grid =
[[125 134 121 126 108 145 124 116 128]
 [131 128 144 127 111 128 133 135 135]
 [118 130 134 124 150 131 129 141 137]
 [120 130 122 139 126 132 133 130 129]]
Indices start at 0.
Report the entry in row 1 and column 0.
A: 131
Report the entry at row 0, column 2.
A: 121
The top-left entry is 125
The entry in row 0 and column 1 is 134
Report the entry at row 1, column 2.
A: 144
The entry just left of the largest entry: 124
The entry in row 2 and column 0 is 118
Report the entry just right of 145.
A: 124
Report the entry at row 1, column 1.
A: 128
Report the entry in row 2 and column 1.
A: 130
The entry directly below the smallest entry -> 111
The entry just right of the largest entry: 131
The entry just right of 111 is 128

W =
121	130	120	114
120	120	137	139
156	115	151	134
128	137	137	146
115	128	116	117
Counting starts at 0.
The entry in row 2 and column 1: 115
The entry just right of 116: 117
The entry in row 0 and column 1 is 130
The bottom-left entry -> 115
The entry at row 0, column 0 -> 121
The entry at row 1, column 0: 120

Questions about the array below.
1) Read off the 5th entry in reading order.
2) Read off the entry just right of the centre entry.
[[134, 131, 141, 121, 137, 117, 139, 115, 110, 136, 143], [120, 123, 116, 134, 120, 139, 115, 141, 148, 117, 114], [136, 133, 142, 121, 137, 116, 142, 114, 106, 139, 144], [121, 124, 115, 135, 119, 140, 116, 141, 148, 118, 113], [123, 124, 127, 127, 128, 129, 122, 131, 135, 121, 126], [126, 128, 120, 133, 123, 135, 124, 135, 136, 126, 120], [128, 129, 123, 132, 124, 132, 127, 132, 132, 128, 122]]
1) 137
2) 116

Read these off the grid that follows. Indices start at 0.
1) Report the bottom-right entry.
2) Report the entry at row 1, column 2.
3) Report the entry just right of the smallest entry.
4) Report the entry at row 1, column 0.
5) Report the top-left entry.
6) Report the entry in row 2 and column 1.
7) Report the entry at row 0, column 2.
8) Report the entry directly above 130.
[[122, 112, 102, 123, 109],
 [123, 112, 115, 126, 125],
 [152, 134, 107, 128, 144],
 [123, 116, 100, 132, 111],
 [138, 134, 141, 123, 123],
 [139, 134, 143, 133, 124],
 [143, 141, 154, 130, 123],
 [117, 111, 115, 124, 124],
 [122, 122, 110, 120, 109],
 [140, 134, 140, 133, 123],
 [115, 112, 115, 115, 123],
 [147, 140, 105, 129, 148],
 [138, 134, 140, 129, 123],
 [138, 134, 139, 131, 123]]
1) 123
2) 115
3) 132
4) 123
5) 122
6) 134
7) 102
8) 133

B =
array([[134, 124, 130, 142, 132, 126],
       [132, 125, 126, 133, 129, 130],
       [125, 130, 130, 128, 126, 130],
       [132, 117, 128, 112, 107, 133],
       [125, 131, 130, 114, 123, 139],
       [125, 122, 117, 145, 126, 137],
       [129, 123, 128, 130, 121, 125],
       [126, 129, 130, 125, 123, 126],
       [120, 130, 129, 125, 126, 130],
       [136, 130, 131, 125, 114, 129]])
The 2nd largest entry is 142
Find the first entry in reading order.
A: 134
The entry just right of the smallest entry is 133
The entry directly below 120: 136
The entry in the bottom-right corner is 129
The last entry in the row that holds the largest entry is 137
Find the smallest entry in the first row.
A: 124
The second-last entry, reading row by row: 114
Find the largest entry.
A: 145
The 1st entry on the diagonal from the top-right corner is 126
Find the entry directly above the smallest entry.
A: 126
The third largest entry -> 139
The fourth entry from the end, reading row by row -> 131
Find the fifth entry from the end, reading row by row.
A: 130
Find the second smallest entry.
A: 112
The entry directly below 142 -> 133
Find the first entry of the largest entry's row.
A: 125
Find the entry just right of 124.
A: 130
The first entry in the row that holds the smallest entry -> 132
The smallest entry in the first column -> 120
The entry directly below 145 -> 130

x = [145, 109, 149, 103, 120, 153, 102, 124, 108, 107, 125, 140, 124, 104, 116]
The 3rd entry from the left?
Answer: 149
The 2nd entry from the left: 109
The fourth entry?
Answer: 103
The 2nd entry from the right -> 104
The third entry from the right?
Answer: 124
The first entry from the left -> 145
The entry just left of the smallest entry: 153

M =
[[126 122 129 139 130 130]
 [133 131 122 114 122 124]
 [151 142 143 116 121 132]
 [130 140 139 140 126 133]
 [120 156 115 136 129 131]
 [119 136 133 114 130 134]
 [128 141 131 110 130 130]]
The entry in the bottom-left corner?
A: 128
The fourth entry from the end, reading row by row?
A: 131
The bottom-right entry: 130
The entry in the top-left corner: 126
The entry just left of the largest entry?
A: 120
The entry directly above the largest entry?
A: 140
The entry just right of the largest entry?
A: 115
The fifth entry, reading row by row -> 130
The 3rd entry on the diagonal from the top-right corner -> 116
The entry directly below 156: 136
The third entry in reading order?
A: 129
The largest entry in the first row -> 139
The smallest entry?
A: 110
The fifth-last entry, reading row by row?
A: 141
The second entry in reading order: 122
The entry directly above 124?
A: 130

Questions about the array below. Indices start at 0.
1) Give the entry at row 2, column 0.
2) Give the top-right entry.
3) Give the entry in the bottom-right corner.
4) Give the entry in the top-left corner.
5) Give the entry in row 0 and column 2.
6) Give the entry at row 1, column 1.
7) Give the entry in row 2 and column 2.
[[156 101 101 155 100 155 156 156 100 156 100 156]
 [128 129 126 127 128 128 128 127 127 130 129 128]
 [154 102 102 154 101 154 154 154 101 154 102 154]
 [128 129 126 127 128 129 128 128 127 130 128 128]
 [154 102 102 153 102 154 154 154 102 154 102 154]
 [101 156 155 101 156 101 101 101 156 100 156 101]
 [128 129 126 127 128 129 128 127 127 130 129 128]
 [100 156 156 101 156 101 100 100 156 100 156 100]
 [128 129 126 127 127 129 128 128 127 130 128 128]
 [128 129 126 127 128 128 128 127 127 130 129 128]
 [128 129 126 127 128 129 128 128 127 130 128 128]
 [154 102 102 153 102 154 154 154 102 154 102 154]
 [101 156 155 101 156 101 101 101 156 100 156 100]
 [154 102 102 153 102 154 154 154 102 154 102 154]]
1) 154
2) 156
3) 154
4) 156
5) 101
6) 129
7) 102

A =
[[105 142 134 128 125 132 124 119 144]
 [125 127 126 129 134 125 123 128 124]]
Give the top-left entry.
Answer: 105
The entry in the bottom-left corner -> 125
Give the first entry on the diagonal from the top-right corner.
Answer: 144
The second-last entry, reading row by row: 128
The last entry, reading row by row -> 124
The second entry, reading row by row: 142
